Here is a tiny trained network, its code and every weight. The questions are about switching its units off for an input and a class, where a switched-off unit gives its printed mean instead of its output.

import numpy as np


def w(rows, s, z=0):
    codes = np.array(rows[::2]) - 128.0
    scale = np.full(codes.shape[1], s)
    scale[-1] = z or s
    return codes * scale


def norm(h):
    return h / np.sqrt((h * h).mean(-1, keepdims=True) + 1e-5)


def f(y):
    return y / 2 * (1 + np.tanh(0.7978845608 * (y + 0.044715 * y**3)))


def log_softmax(a):
    a = a - a.max(-1, keepdims=True)
    return a - np.log(np.exp(a).sum(-1, keepdims=True))


def net(x, mask):
    res = np.array(x, float).reshape(1, 8) / 4 @ E
    u = 0
    for l in range(3):
        y = f(norm(res) @ A[l][:, :-1].T + A[l][:, -1])
        res = res + np.where(mask[u : u + 6], y, B[l][:, -1]) @ B[l][:, :-1]
        u += 6
    return log_softmax(norm(res)[-1] @ U[:, :-1].T + U[:, -1])


A, B = {}, {}
E = w([
[126,136,138,139,126,129,134,129,130,126,128],'x0',
[128,128,128,130,131,129,130,129,127,127,132],'x1',
[129,131,127,126,133,135,119,121,133,133,134],'x2',
[127,133,129,130,130,127,125,125,132,129,131],'x3',
[18,139,179,99,222,125,80,151,98,82,126],'x4',
[215,186,87,184,105,102,29,148,97,37,115],'x5',
[45,64,112,226,101,36,85,85,118,150,218],'x6',
[177,67,249,167,113,168,65,111,56,168,83],'x7',
],0.0022)
A[0] = w([
[206,53,224,121,79,196,80,84,52,159,84,93],'0.n1',
[148,175,143,143,139,80,16,212,102,64,145,131],'0.n2',
[162,81,192,143,126,120,109,77,92,161,95,4],'0.n3',
[131,188,16,67,147,83,175,147,251,115,168,119],'0.n4',
[80,80,131,219,141,22,110,99,91,203,226,111],'0.n5',
[68,62,190,37,116,152,244,80,144,231,177,59],'0.n6',
],0.0026,0.0029)
B[0] = w([
[102,215,171,80,111,53,134,183,99,162,224,208],'0.n1',
[94,73,124,132,158,138,121,158,197,161,68,191],'0.n2',
[165,155,71,141,108,126,142,173,91,222,207,93],'0.n3',
[117,200,185,149,121,65,149,169,33,177,180,251],'0.n4',
[106,119,136,87,67,253,159,111,74,54,96,225],'0.n5',
[105,135,49,194,137,154,50,241,223,179,28,216],'0.n6',
],0.0037,0.002)
A[1] = w([
[85,36,112,179,35,66,95,37,183,93,197,66],'1.n1',
[252,106,61,164,52,114,177,75,151,203,128,123],'1.n2',
[218,172,87,188,97,84,12,172,97,11,107,9],'1.n3',
[250,70,88,175,72,120,212,73,172,170,165,35],'1.n4',
[221,189,172,25,115,133,156,136,189,116,74,67],'1.n5',
[28,83,170,89,139,113,216,167,121,166,102,215],'1.n6',
],0.003,0.0014)
B[1] = w([
[112,113,99,134,83,230,140,146,68,121,146,169],'1.n1',
[41,95,176,93,239,108,76,99,157,60,104,199],'1.n2',
[105,97,89,143,133,165,142,179,218,255,98,196],'1.n3',
[89,138,157,118,180,95,83,113,113,70,87,156],'1.n4',
[111,107,91,163,129,196,163,114,77,124,154,208],'1.n5',
[221,132,87,169,137,129,64,116,151,108,115,252],'1.n6',
],0.005,0.0023)
A[2] = w([
[150,97,206,129,114,129,92,141,88,168,114,97],'2.n1',
[106,97,179,85,169,88,59,76,188,3,74,6],'2.n2',
[93,180,65,128,138,86,170,145,133,86,158,166],'2.n3',
[164,166,135,118,195,160,158,151,124,123,95,137],'2.n4',
[180,140,112,78,144,218,187,142,62,98,110,45],'2.n5',
[116,65,118,163,145,136,121,148,212,179,74,144],'2.n6',
],0.0047,0.0015)
B[2] = w([
[196,223,65,68,154,30,248,125,147,144,166,186],'2.n1',
[128,104,198,80,191,50,126,30,150,2,105,198],'2.n2',
[236,135,214,87,125,100,153,112,89,194,134,223],'2.n3',
[48,62,138,151,73,121,103,83,115,72,145,236],'2.n4',
[80,68,97,213,59,147,75,106,87,134,181,197],'2.n5',
[142,137,96,138,138,135,127,132,224,124,84,251],'2.n6',
],0.0044,0.0028)
U = w([
[130,126,72,159,134,162,108,192,255,189,72,139],'0',
[87,83,115,173,55,207,119,121,28,93,165,255],'1',
[211,207,155,87,130,46,177,159,75,186,189,82],'2',
[114,111,174,98,187,74,110,80,148,16,102,23],'3',
],0.0074,0.00062)

Each question gives the input, the list of numbers given to net, and the class t.
The units are the neurons (one row each of A and B). Each row of codes is followed by its name. A weight is (code - 128) times the scale printed after its matrix; where a second scale follows, it is the last column's (A, B and U).
mask holds one flag per neuron, layer by layer. A switched-off neuron (its flag False) gives its mean, the last column of its row in B, instead of its output. The means were averaged over made-up inputs and are rounded, as every weight is.
A unit's drop is (log p(t) with every unit on - log p(t) with that unit switched off) / (log p(t) with every unit on - log p(t) with every unit switched off).
unit that matters most: the unit with the biggest drop
top k neurons: the k neurons with the biggest drops, biggest first
k most important neurons of layer l: the k neurons of layer l with the biggest drops, biggest first
input [3,-7,-6,5,2,4,5,8], class 2: unit that matters most -> 2.n1
input [4,5,-2,-4,-7,1,-2,6], class 3: 4 most important neurons of layer 1 -> [1.n2, 1.n4, 1.n1, 1.n3]
input [-8,-8,-1,3,0,-4,-1,5], class 2: 2 most important neurons of layer 1 -> [1.n3, 1.n2]
input [-8,-4,-1,-8,-7,8,4,8], class 0: top 4 neurons -> [1.n3, 0.n4, 2.n3, 2.n6]
input [-8,5,4,1,-4,-2,4,5], class 2: top 3 neurons -> [0.n1, 2.n1, 1.n5]
input [8,-7,6,-4,2,4,6,-5], class 1: top 2 neurons -> [1.n1, 0.n6]
input [-5,3,-4,7,-2,6,6,-4], class 0: top 2 neurons -> [1.n3, 1.n5]
input [3,-4,5,-6,4,-6,-8,1], class 1: 2 most important neurons of layer 1 -> [1.n3, 1.n5]
input [-8,-3,2,2,-4,2,3,-5], class 2: top 2 neurons -> [0.n4, 2.n3]
input [-4,3,-4,6,7,-7,-5,0], class 0: top 3 neurons -> [0.n6, 1.n2, 1.n4]
input [3,6,4,-2,3,6,-8,-2], class 1: top 3 neurons -> [0.n6, 1.n5, 2.n5]
input [1,5,-8,2,-8,-6,-5,2], class 3: top 4 neurons -> [1.n2, 1.n4, 1.n3, 2.n2]
input [7,-6,8,-5,4,-6,8,-7], class 1: 3 most important neurons of layer 0 -> [0.n5, 0.n1, 0.n2]
input [0,7,7,-3,6,0,-4,-7], class 2: unit that matters most -> 0.n4
input [1,-8,-5,-3,6,-4,4,6], class 2: top 2 neurons -> [2.n1, 1.n2]
input [-6,4,5,4,3,-4,-6,8], class 2: 2 most important neurons of layer 0 -> [0.n1, 0.n5]
input [-1,2,8,-7,6,6,-2,0], class 0: 3 most important neurons of layer 1 -> [1.n3, 1.n2, 1.n4]
input [0,0,3,-8,-7,5,1,7], class 2: 2 most important neurons of layer 0 -> [0.n1, 0.n6]
input [-1,3,4,6,-7,-3,5,0], class 3: top 2 neurons -> [1.n2, 1.n4]
input [-4,-6,3,5,-7,0,-8,5], class 1: unit that matters most -> 1.n5
input [-8,-7,2,-4,3,5,7,-7], class 1: top 4 neurons -> [1.n1, 0.n5, 2.n1, 0.n1]
input [8,2,8,-4,3,8,7,7], class 0: top 3 neurons -> [1.n3, 0.n4, 0.n2]
input [-8,6,-3,-5,5,1,-7,-7], class 1: 2 most important neurons of layer 2 -> [2.n5, 2.n4]
input [-1,-1,-5,8,-6,1,-5,-5], class 3: 4 most important neurons of layer 1 -> [1.n2, 1.n4, 1.n1, 1.n3]
